Here is a tiny trained network, its code and every weight. The questions are about switching its units off for an input and a target symbol, where a switched-off unit gives its printed mean instead of its output.

import numpy as np


def w(rows, s, z=0):
    codes = np.array(rows[::2]) - 128.0
    scale = np.full(codes.shape[1], s)
    scale[-1] = z or s
    return codes * scale


def norm(h):
    return h / np.sqrt((h * h).mean(-1, keepdims=True) + 1e-5)


def f(y):
    return np.maximum(y, 0)


def softmax(a):
    e = np.exp(a - a.max(-1, keepdims=True))
    return e / e.sum(-1, keepdims=True)


def log_softmax(a):
    a = a - a.max(-1, keepdims=True)
    return a - np.log(np.exp(a).sum(-1, keepdims=True))


def net(x, mask):
    ids = ['αβγδεηλμξπσφψω'.index(c) for c in x.split()]
    T = len(ids)
    res = E[ids] + P[:T]
    q, k, v = (norm(res) @ M[0].T for M in (Q, K, V))
    z = softmax(np.where(np.tri(T) > 0, q @ k.T / 2**0.5, -1e9)) @ v
    res = res + np.where(mask[0], z, O[0][:, -1]) @ O[0][:, :-1]
    y = f(norm(res) @ A[0][:, :-1].T + A[0][:, -1])
    res = res + np.where(mask[1:9], y, B[0][:, -1]) @ B[0][:, :-1]
    return log_softmax(norm(res)[-1] @ U[:, :-1].T + U[:, -1])


Q, K, V, O, A, B = {}, {}, {}, {}, {}, {}
E = w([
[141,112,60,122,67,119,115],'α',
[121,101,226,143,125,159,104],'β',
[191,254,121,191,83,108,31],'γ',
[142,91,67,118,82,117,64],'δ',
[84,142,205,123,100,149,137],'ε',
[130,107,80,135,120,149,127],'η',
[177,101,88,105,135,104,112],'λ',
[107,87,126,77,116,101,107],'μ',
[76,191,147,110,120,102,211],'ξ',
[117,104,119,80,143,122,131],'π',
[52,124,89,87,80,106,138],'σ',
[74,107,112,113,96,130,141],'φ',
[110,102,125,109,147,121,159],'ψ',
[87,131,77,115,129,112,114],'ω',
],0.0033)
P = w([
[162,106,153,97,151,178,113],'0',
[176,105,156,102,68,81,185],'1',
[135,135,112,68,115,119,133],'2',
[95,127,186,137,231,172,95],'3',
[12,71,132,163,56,41,49],'4',
[124,153,111,82,118,111,131],'5',
[66,139,191,141,252,167,89],'6',
],0.0022)
Q[0] = w([
[135,116,200,140,171,177,152],'H0',
[253,118,93,103,49,93,215],'H0',
],0.0065)
K[0] = w([
[141,164,190,194,161,176,87],'H0',
[150,1,28,58,124,189,117],'H0',
],0.0055)
V[0] = w([
[120,245,164,144,76,46,158],'H0',
[252,138,222,134,35,192,63],'H0',
],0.0023)
O[0] = w([
[118,95,86,12,133,188,126,8],'H0',
[34,132,101,109,252,130,80,56],'H0',
],0.0033,0.0016)
A[0] = w([
[31,111,108,100,114,190,214,129],'N0',
[208,76,67,153,65,122,155,119],'N1',
[200,152,49,182,172,170,106,84],'N2',
[97,134,140,8,87,97,189,151],'N3',
[122,146,115,4,151,200,121,127],'N4',
[90,104,63,116,148,134,101,177],'N5',
[109,185,155,181,112,40,104,6],'N6',
[141,121,251,128,129,125,165,132],'N7',
],0.003,0.0023)
B[0] = w([
[253,102,155,83,120,101,99,209],'N0',
[69,142,144,82,163,147,98,245],'N1',
[67,71,95,116,89,161,218,178],'N2',
[117,83,109,182,202,185,109,254],'N3',
[135,244,191,235,76,85,191,184],'N4',
[143,179,153,94,113,133,126,216],'N5',
[181,126,162,222,94,23,26,152],'N6',
[117,149,37,78,101,103,139,191],'N7',
],0.0035,0.0021)
U = w([
[144,111,88,144,138,165,63,41],'α',
[87,169,201,118,157,146,128,132],'β',
[141,145,152,228,83,38,73,149],'γ',
[123,103,120,87,121,101,96,55],'δ',
[176,188,201,140,100,163,190,249],'ε',
[67,107,85,76,102,195,141,153],'η',
[153,126,75,62,174,91,117,31],'λ',
[81,107,185,134,215,149,87,95],'μ',
[125,168,91,127,143,63,210,76],'ξ',
[96,76,99,254,135,186,190,162],'π',
[162,122,98,91,11,106,169,135],'σ',
[202,50,157,91,105,215,87,137],'φ',
[153,64,85,140,197,101,136,155],'ψ',
[120,227,82,112,176,163,78,188],'ω',
],0.0076,0.0021)

Each question gives the input, a string of symbols that net reads in full, and the target symbol t.
The units are the heads (2 rows each of Q, K, V and O) and the neurons (one row each of A and B). Each row of codes is followed by its name. A weight is (code - 128) times the scale printed after its matrix; where a second scale follows, it is the last column's (O, A, B and U).
mask holds one flag per unit, heads first, then neurons. A switched-off unit (its flag False) gives its mean, the last column of its rows in O or B, instead of its output. The means were averaged over made-up inputs and are rounded, as every weight is.
A unit's drop is (log p(t) with every unit on - log p(t) with that unit switched off) / (log p(t) with every unit on - log p(t) with every unit switched off).
The circuit of an input: a set's keep is (log p(t) with only the set's units on - log p(t) with every unit switched off) / (log p(t) with every unit on - log p(t) with every unit switched off). Starting from all 9 units, units are removed one at a time, each time the one whose removal leaves the highest keep (on an exact tie, the one counted first), for as long as the keep stays at least 0.8.
units of the circuit, in order: the units of the circuit, biggest drop first
most important unit: the unit with the biggest drop
top k neurons: the k neurons with the biggest drops, biggest first
drop of u: that unit's drop, to one decimal
input η η μ, target μ: most important unit : N3
input ξ ξ φ λ η ω ω, target ε: units of the circuit, in order : [H0 N4 N0]
input η ε ε η ξ δ φ, target ε: top 4 neurons : [N4 N0 N1 N5]
input σ σ ω ξ π η φ, target ε: units of the circuit, in order : [H0 N4]
input ξ σ δ λ, target ε: top 2 neurons : [N4 N3]
input ω σ π, target π: top 2 neurons : [N3 N4]
input ω δ η σ, target φ: units of the circuit, in order : [N0 H0 N3]
input ω η σ ω, target γ: units of the circuit, in order : [H0 N6]
input η δ ω, target ω: top 2 neurons : [N3 N5]
input η φ ω, target ω: top 2 neurons : [N3 N4]
input σ η σ η η δ σ, target φ: drop of N1 : 0.1
input η ω ξ η ω α η, target ε: drop of N4 : 0.5
input ω ξ η η, target ε: drop of N4 : 0.8
input λ η η, target η: most important unit : N2
